Known rows, with every step that occurs
tozudu/vevuv/soropa/gegi/fova/bikof/zedog/kebun/sige/letuv: [ -33  175  -28 -340 -397  254  -50 -280   29 -125 -259   32  -17   -6
   37 -204 -161 -198 -173   18  322    2   -4  342  183  150  164  -97
  -40   24  -72  124  275   96  110   43   41 -206  452  388 -168  127
   17  299   96  -47  -25  342  108  -90]
tozudu/guzodo/bikof/vevuv: [ -48  -39  -88 -219  -50  189  187   33  -24   78 -260   31  180  163
  -37 -201   95   70 -168 -171  382 -226  280  -80   93  -55  259   97
   13  103  -11 -205  -78  -20  -13  329 -305   27  423  337   56  113
 -479   94   53 -100   17  257 -128  -36]
soropa/beru/sige/kebun/gegi: [-143  100 -198 -429 -228 -104  318 -327  -18 -227   72   92  134 -110
 -123  193  144  225 -164   30   86  -93  312  218   31 -109  201  -33
  -31 -181 -187  -45  401 -274   66  331 -241 -174  402  246 -249  107
 -407  -94   72  -38 -154  458 -119  180]
beru/gegi/soropa/letuv/kebun: [-175   57  166 -322 -191  127   19 -235  176 -122   -4 -191  158 -144
  -53   49  110 -109 -344  172  164 -315   98  -60 -113  -12  209  -93
   -4 -257  -41    2  138 -211   41  -92  -91 -318  461  110 -161  -12
 -441  -34   23 -239 -339  311 -285  296]
letuv/kebun/gegi/fova: [-183  102 -103 -267 -327  101    1 -147  -95 -129 -243  172  -27 -158
  100   59   79   77 -320  109  354    8  204  180  -54  -38  388    1
 -107 -124 -214 -250  177 -195   41  217 -197 -235  393  214 -102   35
 -420   79   18   27 -226  441    5  226]
kebun/sige/vevuv/fova/zedog: [ -46  327  -81 -189 -161  199  -23 -212   57  -16  -57  181  127 -258
  -15 -207   27    3 -265   22  395 -186  189  194    0   86  145  307
 -124   93 -143   21  137 -154  253   82 -216 -219  329  379 -125  154
 -267  -20  -72   93 -182  268 -152    3]
fova/bikof/tozudu/vevuv/soropa/letuv/kebun: [ -48  -82   70 -303  -37  146  -75  -52  154  101 -218  -18  255  150
   40  -14  175 -235 -373  -30  309 -101   -7  -89  -53 -116  132   82
  107   56   39 -186 -129  -49  119   72  -11 -194  356  218  -33  144
 -131  215   66  -47 -137  313  -11  -39]
letuv/kebun/gegi/soropa/beru/sige/vevuv/fova/bikof/tozudu: [-208  414 -128 -261 -166   24 -139 -260 -128  -95  -60  114  -90  -93
   27   27  -40 -190 -494  188  252  -94   58   97 -356  -72  172  147
  168  -29 -312   24  108 -226  363  195  -82  -43  134  232  -10  146
 -202  111   67  -40 -129  286 -175  428]
vevuv/soropa/gegi/sige/letuv/kebun/tozudu/fova: [-263    8 -177 -478 -206  122  -13 -197  125 -124 -157 -192    0   60
   80  -27 -135  -65   -9  192  130  -41  102  263   10  145  260 -286
  157 -129  160  -97  291 -138    7 -122 -143 -275  319  134  -14 -101
 -456   62   54 -295 -277  378  165  140]
gegi/fova/bikof/zedog: [ -31  165  -23 -237  -61  165   -8 -142 -139   -8 -140  187  158   48
  227 -264    5 -151 -253   10  408  172   41  163  -18  -71  164  210
 -172  172  -68 -114   38   -4  277  154  -62 -287  413  387 -171  261
 -108  240  -16   58  -83  128 -163  102]
tozudu/zedog/kebun/sige/vevuv/fova: [  52  246 -259 -237 -205  399   -9 -146  -59  -93 -101  111 -141 -186
   36 -220 -134  -55 -163   65  418 -120  227  158  -45  297  250  256
  -72    1 -170  -62   34 -131  197  -79   -6 -179  346  513   49   48
 -422  129 -140  -33  -53  139  -78   76]
soropa/gegi/fova/zedog/kebun: [-112  127    4 -348  -48   81    3 -332 -233 -281 -198  124  -59 -172
  166 -167  -71 -163 -106   51  342   86  103  211   12  151  143 -132
 -117  -24  -33  -33  109 -111   31   54  -59 -285  556  334 -267  108
 -280  230  -54  -17 -191  300 -333  271]
kebun/gegi/fova/zedog/guzodo/bikof: [-138  107   13 -241 -280   44   56 -203 -199 -117 -451  314   59  -77
   35  -82   85   94 -206  -68  525   74  227   52   41   53  316  137
 -173   -6 -195 -266   64 -133  111  371 -303 -184  448  271 -256  170
 -311  194  -55  -87 -125  375 -214  190]
fova/zedog/kebun/letuv/soropa/gegi: [-238 -108   82 -385 -127   80   99 -296 -160 -200 -108   46   96 -278
    0  -62  -24  -60 -154  -62  338  -30  147   -8  -17  130  179 -257
  -14  -50  -54   -1   62 -159  -39  -89  127 -360  564  273 -279   77
 -316  224  112 -121 -362  234 -419  175]
bikof/tozudu/vevuv/soropa: [ -23  103  -44 -309  -64  157   14 -122   47  116 -120  -43  282  109
  -13   23   76  -36 -238  -78  242 -132  177   94   54  -83  174   29
  143  110  166 -139    5  -81   44  123 -196 -162  292  308   30  128
 -272   25   89   44 -187  290   -6 -136]
guzodo/bikof/vevuv/soropa/letuv/kebun: [-145 -145   61 -277  -63  189  -44  -49  156  126 -160  -71  361   21
  -74 -116  113  -37 -188   31  298 -342  184 -110    5  -47  245  -45
  121 -146  116 -164  -50  -42   -3   99 -379  -93  404   96  -15   60
 -546   53  -13 -215 -149  372 -106  -42]
zedog/kebun/gegi/fova/bikof/tozudu/vevuv/soropa: [  12  242  -85 -293 -237  291  -63 -114 -203   36 -418  149  -54   -6
  106   -8  -10 -191 -366   22  427  177   92  153   12   13  282   32
  -57   69 -145 -227    2  -89  131  245  -58 -103  275  374   16  109
  -32  335   54   88  -28  375   89   -3]
bikof/vevuv/soropa/gegi/fova/zedog: [-203  257  105 -273  -36  116  -99 -241  -91  -33 -210  -38  116  -47
  119 -177  -50 -135 -187  124  246  -49   67  235   53   10  187 -239
   12   10  126   66  160   26    1  185 -318 -138  356  242 -205  101
 -215  105  -13   33 -159  407 -262  105]
vevuv/fova/gegi/soropa/letuv/kebun: [-238  -38  181 -322 -122  235  -37 -299   -9   86  -18  -45   91 -159
  -16   89   86 -160 -476  208  261 -271  201  -20 -131   50  325  -53
  150 -178 -111   45   37 -199   75  -87 -302 -281  385   39 -158  -65
 -458    7 -141 -142 -305  302 -241  213]
fova/bikof/tozudu/zedog: [  42   -6 -116 -258   55  206   93  -48 -162  -14 -117   78   52  143
  132 -157   50 -167 -217  -56  363  169   60   28 -145   45  217  225
  -68  172   -9 -260 -176  -71  261   94  126 -224  329  428  -51  245
 -161  262  -89   41  -28   51 -174   51]
fova/bikof/vevuv/soropa: [ -18  170    3 -255  -62  361   84    1   61  170 -111  -96  211   97
   89  -77   88  -68 -175   60  250 -118   94   65   56 -118  215    2
   29   98   51 -157   36   16   95  212 -290  -39  263  379   70  184
 -256  122   22   50  -83  303    5  -86]
beru/gegi/fova/bikof/tozudu/vevuv/soropa: [ -12  449  -27 -186 -142  192 -113  -80   11   86 -320  -44  129  135
  142 -202   10 -295 -365   70  313   60  -74  139  -81 -111  142   28
  -59  129  -55  -23   85   38  117  193  -43 -150  273  356  -19  156
   79  212   88    0   -2  294   41  -16]
fova/gegi/soropa/beru/sige/letuv/kebun: [-324   -6  -47 -463 -356  129   64 -438   -5 -184  206 -145   98  -30
 -117  275   26   30 -201  120   82 -225  293  255 -119  -81  381 -210
  234 -243 -112  133  451 -115   94   90 -286 -252  359  172 -155  -23
 -504  -37   47 -184 -268  357 -140  219]
fova/gegi/vevuv/soropa/guzodo/bikof/zedog: [  63  156   93 -381 -131  314 -123 -168    4  161 -201   20  232  -42
  147  -78  -80  -91 -191   24  303   85  152   97  -57  -86  321   15
  164  -40  204 -151  154 -180  277   90 -378 -181  387  143   20  169
 -501  133   19  -87 -243   50  -30  108]
guzodo/bikof/tozudu/vevuv/soropa/beru/sige/kebun/gegi/fova: [-140  234 -195 -332 -279 -171    1 -318 -126  -58 -238  167  241    6
 -123   25   29   61 -258  -29  291    7  237  207   33  -75  214  -34
   17  -96  -90  -38  298 -135   77  435 -327  -36  302  144 -182   86
 -162   62  113 -135   21  525   -2    2]
letuv/soropa/beru/gegi/fova/zedog/guzodo/bikof/tozudu/vevuv: [-226  286  -61 -280 -219 -199 -244 -190 -130 -192 -444  234  134  104
   42 -302    2 -147 -287 -193  508  -53   75 -123 -143   21   70  -45
   53   85  -51   53   59    5  -13  412  -10 -130  362  258 -318  212
  -93  355  141 -275  -47  201 -405   88]
kebun/fova/gegi/soropa/beru: [-195  117  -19 -418 -269  246    1 -441 -232 -101   -2   43   52 -141
  202  273    2   63 -299  218  104  -81  351   97  -39  -36  409 -142
   67  -88   79  -74  229 -280   89  265 -508 -220  220  247 -186   17
 -505   74  -18  -78 -184  317 -224  203]
zedog/guzodo/tozudu/vevuv/fova/gegi/sige/kebun: [   7  175 -257 -397 -236   58  233 -115 -116   61 -292  -54  -77  115
  -59   82   53    8  -67 -110  317 -118  309  164    5  -30  175  112
   41   -5 -241 -104  116 -113   63  187 -231  -48  393  287   -4  -40
 -258   93  -31 -270   50  231  119   88]
gegi/fova/zedog/guzodo: [-100  158   69 -302 -188  107   32 -211 -117 -145 -270  189   77   18
   84  -62   98   31 -147  -81  458   87  153  101   27   27  190  140
 -148  136 -105 -165   68  -20  113  205 -155 -268  450  397 -238  175
 -223  186  -50  -42 -198  301 -264  222]
letuv/kebun/tozudu/zedog/guzodo/bikof/vevuv: [-104 -206 -298 -280  -63  202  -25  181 -119  -98 -407  -54 -147  190
   49 -229  105   42   91  -85  503  -70  157 -139  -47   88  334   19
   56   53  -45 -426 -259  -33    8  237  -86  -14  380  306   93   25
 -619  333  -62 -297  -46  320  -89   94]
bikof/tozudu/vevuv/fova/gegi/soropa/letuv/kebun/sige/beru: [-230  -14  -30 -271 -216  184  -86 -182  117   62   11   14   93 -117
 -245   90  119 -170 -603    6  293 -362  298   98  -92   11  318   64
  126 -151 -202   24   43 -160  119   13 -191 -233  267  122 -170 -113
 -236   15  -22 -101 -163  336   -5  -28]
kebun/guzodo/tozudu/vevuv: [  56   41 -258 -237 -133  128  170   40  -40  -77 -199   46  159  118
  156 -145   83   35  -21 -163  397 -251  163  -58  227 -138  223  -29
   51   10   20 -294 -136 -147  -67  154 -217  -93  448  317   87   69
 -413   94  120  -63 -151  131   20  -87]
zedog/kebun/sige/beru/gegi/fova/bikof/tozudu/vevuv: [  33  375 -304 -197 -264  253    2   -5   16 -163 -201   95  -69  -19
  -42 -231   10 -246 -316  -86  392    9  101  247  -58   -8  160  158
 -257   33 -335 -113  128   -1  157  195  146 -169  345  537  -75   87
   68  291  103  -32  111  268  160  -37]
guzodo/bikof/zedog/kebun/sige/beru/gegi/vevuv/fova: [  15  351 -260 -218 -106  271  -46  -34   72 -102  -92   92  115 -155
 -141 -454 -181 -179 -242   52  383 -134  177  202 -112  122   60  197
  -48 -123 -197   31  158  -72  316 -107  -65 -233  455  388  -71   62
 -350  118  -53 -225  -75   59   -6  107]
soropa/guzodo/bikof/zedog/kebun/tozudu/fova: [  32  -82 -296 -399   58  125  -34  -84 -190  -29 -279  164    8  -58
  211 -317  -63  -93   52  -75  495  152  121   34   -3  237  276   23
  -66  108  100 -314 -194 -290  144   43   18 -180  515  191   85  132
 -599  378   -9 -232 -205  123 -125  -61]
tozudu/zedog/kebun/letuv/soropa/beru/sige/vevuv/fova/gegi: [-297  169 -236 -336 -173  301  -74 -334 -265  -67   22   67  -50 -126
   55 -112 -199 -156 -285   95  302  -60  290   73 -268  105  358  -82
  210 -111 -241  234  183  -72  128  -73  -11 -270  302  418  -91  -42
 -436  205   -3 -189  -91   11 -333  244]
beru/sige/letuv/kebun/tozudu/guzodo/bikof: [-185 -221 -210 -363 -171   93  130  -27  121 -176 -258  -43  116  198
 -180 -209  111   72  -79  -88  433  -40  171   88    8  -42  304   20
   30   22  -79 -250   96  -17   92  100 -111 -141  476  214   20  -33
 -510  113  102 -212 -182  360   28   94]
sige/kebun/tozudu/vevuv/fova/gegi: [ -97   52 -215 -319  -58  163  142  -88 -128  120 -170  -49  -12  -87
   -6  -89  163   -7 -203   34  348 -112  200  144  118   22  278  -40
   13   84 -106  -43   80 -200  -20  194 -304 -147  309  180  -49  -92
 -336   71  -54  -77 -180  471   66 -155]
tozudu/fova/bikof/vevuv/soropa/beru/sige/letuv/kebun: [-281  136 -252 -331 -184  121   14 -148   68   36  -20 -100  155  213
   56  -46  -13 -108 -157  123  178 -148   51  235  -94   -9  272 -172
  216  -27 -113  118  281   85   89  175 -138  -53  284  300  107  107
 -302  192   78 -219  -26  392   82  -91]
sige/kebun/tozudu/vevuv/soropa: [ -20   37 -121 -391 -144  165  107  -63   89   30 -146 -156  203  -15
  -30    6  151  114  -31   14  314  -55  158  111  266   -5  208  -96
  -28   63  193 -235  135 -162  -44  134 -264 -167  298  230  -13  -53
 -345   28   67 -105 -310  538   98 -168]
sige/letuv/soropa/gegi: [-276   30   87 -386 -286   30  153 -247   72 -157  -33   -8  178  -91
  -52 -139  -38   27 -291  -24  208 -278  132   88   23  103  246 -269
  166  -81  142   98  313  -96  -75   -2 -154 -229  325  167 -171  106
 -398   -5  188 -128 -383  139 -164   71]
zedog/guzodo/bikof/vevuv/soropa/gegi/sige: [ -78  134    3 -371 -164  140  122 -115  115   -5 -297 -136   87  185
  -20  -32  -50   21   53  -38  118 -294  232    6   61  -73  107 -110
  193  -87   68 -123  144  -15  -20  251 -419   63  383  290  -38  146
 -447   49   99 -253   51  273  -26  261]
fova/gegi/sige/vevuv/soropa: [ -44  293  -50 -386 -223  435   13 -233  114  110  -13 -148  132  -52
   88  111  -98  -35 -159  118  110  -81  355  240  -16 -160  317  101
  127 -120  102 -102  393 -164  197   88 -496 -261  188  384    2   18
 -469 -137   23   -7 -132  183   41  192]
zedog/guzodo/tozudu/fova/bikof/vevuv/soropa/beru: [ -48  294 -261 -299  -99  191    9  -39 -148   33 -262   64   54  360
  284  -76  -69 -103  -24   -6  271  -29  132  -68  -46   32  152  -50
  181  106   67 -246 -149   28  -31  259 -206   46  218  425  123  162
 -291  311  -48 -280   62  162   -3  -73]
guzodo/tozudu/fova/gegi/vevuv/soropa/letuv/kebun/sige/beru: [-114  133 -251 -307 -280  364 -116  -68  128  -11 -101   41  134  -47
   79  -16  -83 -158 -390  122  282  -30  329  136  -75   31  394  -37
  139 -351   38 -279  184 -188  114 -154 -325 -326  270  222   30 -188
 -464   37  -91 -265 -170  112  253  -35]

Rows
[  41   84 -255 -493 -268  136  125 -174   23  -79  -91 -118  141  143
   64  181  -38   58  135  -39  197  -78  301   95  226 -170  199 -165
  154 -169   86 -210  218 -161  -65  239 -361 -139  350  234 -129  -72
 -338   22   38 -210  -44  327   94    2] | fova/gegi/sige/kebun/guzodo/tozudu/vevuv/soropa/beru
[-179  255   21 -346 -177  124  -53 -262  -56  -15 -120  110  110 -332
  -70 -149  -20  -90 -272  -52  491  -54   73  111 -210   74  241   30
  -63   83 -250  149  130 -153  276 -106  118 -177  444  266    1  116
 -286  238  193  -90 -358   93 -326  256] | beru/sige/vevuv/fova/zedog/kebun/letuv/soropa/guzodo
[   4  225 -278 -316 -127  171 -212 -315 -122  -91 -140  250  132 -157
   61 -181 -212 -111  -69  -55  433   63  262   78  -58  305  136  190
   54   25   80 -158   13 -208  179  114 -110 -220  293  393  -69  158
 -355  197 -111 -189  -40  300 -198 -152] | guzodo/bikof/tozudu/fova/zedog/kebun/sige/vevuv/soropa/beru
[ -91   71   52 -312  -85  255 -210 -142  100   51 -262   16  175  -58
  230 -168  -38 -210 -412  227  338   95  -41   48 -139  -49  231  215
   13   61  109 -171   23 -109  383   -2 -135 -330  229  278  -46  131
 -311  205   37  -92 -206  267 -152  201] | sige/vevuv/soropa/letuv/kebun/fova/bikof/zedog
[ -63  219   83 -325 -140  151  -45 -253 -140  210 -137   -6    7  -81
   12  131   80 -144 -432  -22  287 -206  148   92 -120    8  344  -29
  142  109  -61   60  -32 -238  129  155 -209  -25  278   83   58   84
 -265  133   58    2 -218  198  -89   36] | bikof/tozudu/vevuv/fova/gegi/soropa/guzodo
[ -84  267   35 -289 -352  243 -134   -5   18   78 -409   52  -82  -61
  167   75   93  -47 -304  150  377   77  -21  164  -94  -94  439 -102
 -105   -4 -169 -272  105  -87  109  357 -166   53  278  146   85  127
 -237  302  102   61 -143  489  158  156] | letuv/kebun/gegi/fova/bikof/vevuv/soropa/guzodo
[ 149  252   76 -446 -211  389  -52  -98  -30   -7 -303   90  -32 -109
  167   26  -71 -134 -243   85  335  257    4  126  -51   -5  247   37
   -4   -5   -4 -250  104 -224  372   63    1 -145  379  303   61  214
 -282  337   77   46 -271  120   26  264] | fova/bikof/zedog/kebun/gegi/vevuv/soropa/guzodo
[ 117  -12 -186 -393 -176  305  -59  -79  116 -107 -122   77  112   -5
 -159  -60 -102  -29  -20  -94  436  137  236  165  -73  258  336  111
  -79  -48  141 -439  -70 -107  186  -36   60 -151  360  322  -14   88
 -409  233  -70 -118 -122  164   37  -55] | vevuv/soropa/guzodo/bikof/tozudu/zedog/kebun/sige/beru
[-214  214 -112 -532 -267 -154    9 -330   27 -275 -147   -8  129 -230
   -1   12   15   62 -192  134  230   87  169  182 -106   17  115 -119
 -198  -94   -1   59  491 -236  178  266  -60 -296  341  212 -416   66
 -217  140  121 -214 -170  350 -359  266] | letuv/soropa/beru/gegi/sige/kebun/fova/zedog
[-215 -219   36 -326  -93  283 -138 -138 -135  -17 -353  -24 -129   55
   25 -115   43 -170 -248  150  492  -80  162 -233 -134  234  397  -21
  152 -120  -59 -219 -248 -148   74  -50 -211 -207  366   64 -142 -130
 -548  274 -262 -395 -190  248 -277  268] | vevuv/fova/gegi/soropa/letuv/kebun/tozudu/zedog/guzodo/bikof
[-216   71  -75 -308  -18  293  -79 -149 -235   66 -202   15   -7  139
   24 -142  -13  -65 -232   68  331 -212  322 -136    6   20  300 -126
  194   67   43  -54 -131  -84  -33  334 -507   63  213  154  -86  -82
 -481  175 -116 -197  -37  316 -244   54] | kebun/tozudu/guzodo/bikof/vevuv/fova/gegi/soropa/beru
[ -58  135   18 -321 -128  173  -71 -200  -58 -192 -380   11  -26  -45
  213 -176  -95 -184  -53   44  443    1  -27  110  285   95  170 -313
   65  -22   27  -48   68  -48 -119   90 -122 -208  539  315 -169   29
 -224  260   58  -17 -211  451 -191  131] | tozudu/vevuv/soropa/gegi/fova/zedog/kebun/guzodo
[-143  -28 -258 -242   43  111   52   43 -219   43 -410  104   17   79
  106 -321  111    0   -2 -144  529  -56  181  -83   76  137  263   39
  -17  174  -35 -257 -196 -121   38  328 -250  -52  373  305   30  108
 -462  304  -55 -265  -62  328 -188 -130] | kebun/tozudu/fova/zedog/guzodo/bikof/vevuv
[-188  294  157 -198 -195  188   31 -127 -126   24 -189  139  124 -147
  176 -234  -49 -182 -468   62  314 -142  -45 -148 -126  -13  109 -110
   78   60 -163  123   77  -96  146  -79  -57 -141  345  250  -67  154
  -80  246  168 -153 -237  -13  -81  314] | kebun/letuv/soropa/gegi/vevuv/fova/bikof
[ -54   91 -218 -435 -102   14  -68 -139 -193 -110 -301  181    4 -169
  220 -182  -71 -136 -125  -89  590  176  123   61 -108  286  308 -159
  -64    6   99 -255  -75 -277   49  -31  156 -172  481  194   64   96
 -444  401   48 -172 -328  -20 -278  -57] | letuv/soropa/guzodo/tozudu/fova/zedog/kebun
[-239  200 -101 -521 -408  132  -79 -336  208 -213  -78 -189  164   37
  -23  184 -103   54  -84  300   -4  -98  152  314 -170  -44  228 -160
   34 -175   72   33  487  -47  149   55 -204 -282  275  219 -161  -23
 -395   33   82 -275 -174  433   57  280] | vevuv/soropa/beru/gegi/sige/letuv/kebun/fova
[-187  -90  110 -260 -183  236  -12 -141   52   96 -172  -62   39  -77
   42   28  129 -157 -434   93  385 -427  103 -156  111  -24  350 -144
  241 -152 -196   50  -48 -195  -51   30 -292 -188  433   50  -78 -100
 -414   76    0 -150 -260  368 -147  118] | tozudu/vevuv/fova/gegi/soropa/letuv/kebun/guzodo
